Below is a small trained network, with its code and all its weights. Each question gives an input and a class and asks what happens when units are switched off, that is, made to give their printed mean instead of their output.

import numpy as np


def w(rows, s, z=0):
    codes = np.array(rows[::2]) - 128.0
    scale = np.full(codes.shape[1], s)
    scale[-1] = z or s
    return codes * scale


def norm(h):
    return h / np.sqrt((h * h).mean(-1, keepdims=True) + 1e-5)


def f(y):
    return np.maximum(y, 0)


def log_softmax(a):
    a = a - a.max(-1, keepdims=True)
    return a - np.log(np.exp(a).sum(-1, keepdims=True))


def net(x, mask):
    res = np.array(x, float).reshape(1, 5) / 4 @ E
    u = 0
    for l in range(4):
        y = f(norm(res) @ A[l][:, :-1].T + A[l][:, -1])
        res = res + np.where(mask[u : u + 6], y, B[l][:, -1]) @ B[l][:, :-1]
        u += 6
    return log_softmax(norm(res)[-1] @ U[:, :-1].T + U[:, -1])


A, B = {}, {}
E = w([
[124,123,97,137,104,146,112],'x0',
[78,99,42,82,163,227,189],'x1',
[125,124,103,136,107,143,116],'x2',
[4,114,174,103,112,153,50],'x3',
[117,22,93,114,189,57,87],'x4',
],0.0046)
A[0] = w([
[122,64,126,146,71,2,114,144],'L0N0',
[84,150,52,118,185,75,122,41],'L0N1',
[159,160,113,112,184,92,215,250],'L0N2',
[82,138,135,106,113,125,103,186],'L0N3',
[182,155,117,39,112,146,97,231],'L0N4',
[85,154,137,130,141,147,197,146],'L0N5',
],0.0064,0.0017)
B[0] = w([
[168,177,19,91,161,41,157,249],'L0N0',
[110,6,255,173,130,79,160,183],'L0N1',
[123,120,74,173,118,152,134,253],'L0N2',
[114,149,218,67,177,90,89,198],'L0N3',
[64,41,93,184,149,71,123,179],'L0N4',
[112,145,2,107,83,201,20,197],'L0N5',
],0.005,0.0039)
A[1] = w([
[206,193,137,118,110,192,81,1],'L1N0',
[207,138,100,216,52,73,181,9],'L1N1',
[108,55,107,163,180,172,150,233],'L1N2',
[96,203,165,84,121,45,95,61],'L1N3',
[1,116,122,30,137,143,103,13],'L1N4',
[112,143,77,43,211,185,237,248],'L1N5',
],0.0056,0.00048)
B[1] = w([
[154,67,218,124,196,109,99,173],'L1N0',
[113,131,198,1,150,112,184,237],'L1N1',
[145,161,202,138,126,147,189,219],'L1N2',
[161,197,120,210,115,207,91,214],'L1N3',
[125,145,143,89,129,120,151,254],'L1N4',
[150,110,121,168,83,132,47,230],'L1N5',
],0.0059,0.0043)
A[2] = w([
[167,191,195,149,3,103,147,114],'L2N0',
[140,192,178,64,140,48,181,23],'L2N1',
[183,175,113,210,70,159,153,84],'L2N2',
[186,61,105,150,122,109,200,74],'L2N3',
[69,191,106,207,162,53,14,5],'L2N4',
[213,120,190,130,129,87,110,50],'L2N5',
],0.0062,0.0017)
B[2] = w([
[119,107,137,192,46,117,176,232],'L2N0',
[154,96,127,80,138,83,87,255],'L2N1',
[181,185,147,104,107,100,242,196],'L2N2',
[75,166,142,253,137,143,47,247],'L2N3',
[134,53,164,151,191,253,59,236],'L2N4',
[37,134,125,76,139,188,93,224],'L2N5',
],0.0063,0.0033)
A[3] = w([
[75,177,218,79,116,206,127,7],'L3N0',
[164,120,172,122,121,141,75,101],'L3N1',
[120,63,185,57,96,109,193,65],'L3N2',
[79,254,85,77,148,171,217,94],'L3N3',
[58,66,138,182,150,118,180,142],'L3N4',
[162,168,176,63,142,127,152,70],'L3N5',
],0.0079,0.0012)
B[3] = w([
[117,149,108,138,65,69,113,254],'L3N0',
[151,57,116,189,141,122,149,181],'L3N1',
[83,9,191,60,63,146,213,187],'L3N2',
[199,166,70,65,179,92,102,197],'L3N3',
[126,174,160,126,138,205,253,192],'L3N4',
[44,92,79,107,137,149,194,175],'L3N5',
],0.0061,0.0058)
U = w([
[75,59,194,66,83,115,202,253],'0',
[222,202,55,110,137,154,193,54],'1',
[165,134,95,108,201,8,122,77],'2',
[123,124,130,222,185,200,208,140],'3',
[116,184,192,222,50,137,93,110],'4',
[92,198,70,67,67,135,73,92],'5',
[127,57,160,150,199,170,43,122],'6',
],0.014,0.0024)

Each question gives the input, the list of numbers given to net, and the class t.
The units are the neurons (one row each of A and B). Each row of codes is followed by its name. A weight is (code - 128) times the scale printed after its matrix; where a second scale follows, it is the last column's (A, B and U).
mask holds one flag per neuron, layer by layer. A switched-off neuron (its flag False) gives its mean, the last column of its row in B, instead of its output. The means were averaged over made-up inputs and are rounded, as every weight is.
A unit's drop is (log p(t) with every unit on - log p(t) with that unit switched off) / (log p(t) with every unit on - log p(t) with every unit switched off).
The circuit of an input: a set's keep is (log p(t) with only the set's units on - log p(t) with every unit switched off) / (log p(t) with every unit on - log p(t) with every unit switched off). Starting from the 12 units with the biggest drops (on a tie, the unit counted first), units are removed one at a time, each time the one whose removal leaves the highest keep (on an exact tie, the one counted first), for as long as the keep stays at least 0.8.
circuit, biggest first: the units of the circuit, biggest drop first
top k neurons: the k neurons with the biggest drops, biggest first
top k neurons in layer l: the k neurons of layer l with the biggest drops, biggest first
input [8,4,-6,0,-2], class 1: circuit, biggest first	L3N3
input [0,1,5,0,8], class 3: circuit, biggest first	L3N4, L2N1, L3N2
input [8,1,-7,-6,4], class 3: top 2 neurons	L2N3, L3N4
input [4,7,-4,8,0], class 5: circuit, biggest first	L3N0, L3N3, L2N4
input [-1,-1,-3,7,-1], class 4: top 3 neurons in layer 1	L1N3, L1N1, L1N4
input [1,-1,-5,7,-3], class 4: top 2 neurons	L1N3, L1N1
input [0,-5,-3,-4,0], class 0: top 3 neurons	L1N1, L2N1, L3N2
input [-4,-6,-4,4,5], class 6: top 2 neurons	L2N4, L1N3
input [-1,-3,8,4,1], class 6: top 2 neurons	L2N4, L1N2
input [-5,-3,-8,6,-1], class 4: top 3 neurons	L1N3, L3N0, L2N0
input [6,7,-1,-1,-2], class 1: top 2 neurons in layer 3	L3N3, L3N0
input [3,-2,-6,2,1], class 6: top 2 neurons	L2N4, L0N0
input [-3,-8,-4,0,-1], class 0: top 3 neurons	L1N1, L2N3, L1N5
input [7,0,7,-3,-7], class 0: top 2 neurons	L1N1, L1N0
input [8,-8,3,-4,2], class 2: circuit, biggest first	L0N0
input [4,6,0,1,-8], class 5: top 2 neurons in layer 3	L3N4, L3N0
input [3,-3,-8,-7,0], class 0: top 2 neurons	L1N1, L2N1
input [-3,-5,-6,1,8], class 6: top 2 neurons	L2N4, L1N3
input [2,-8,6,7,1], class 6: top 2 neurons in layer 2	L2N4, L2N3
input [-1,4,-4,-5,4], class 3: circuit, biggest first	L2N3
input [-6,-4,-3,0,-5], class 0: top 2 neurons in layer 1	L1N1, L1N5
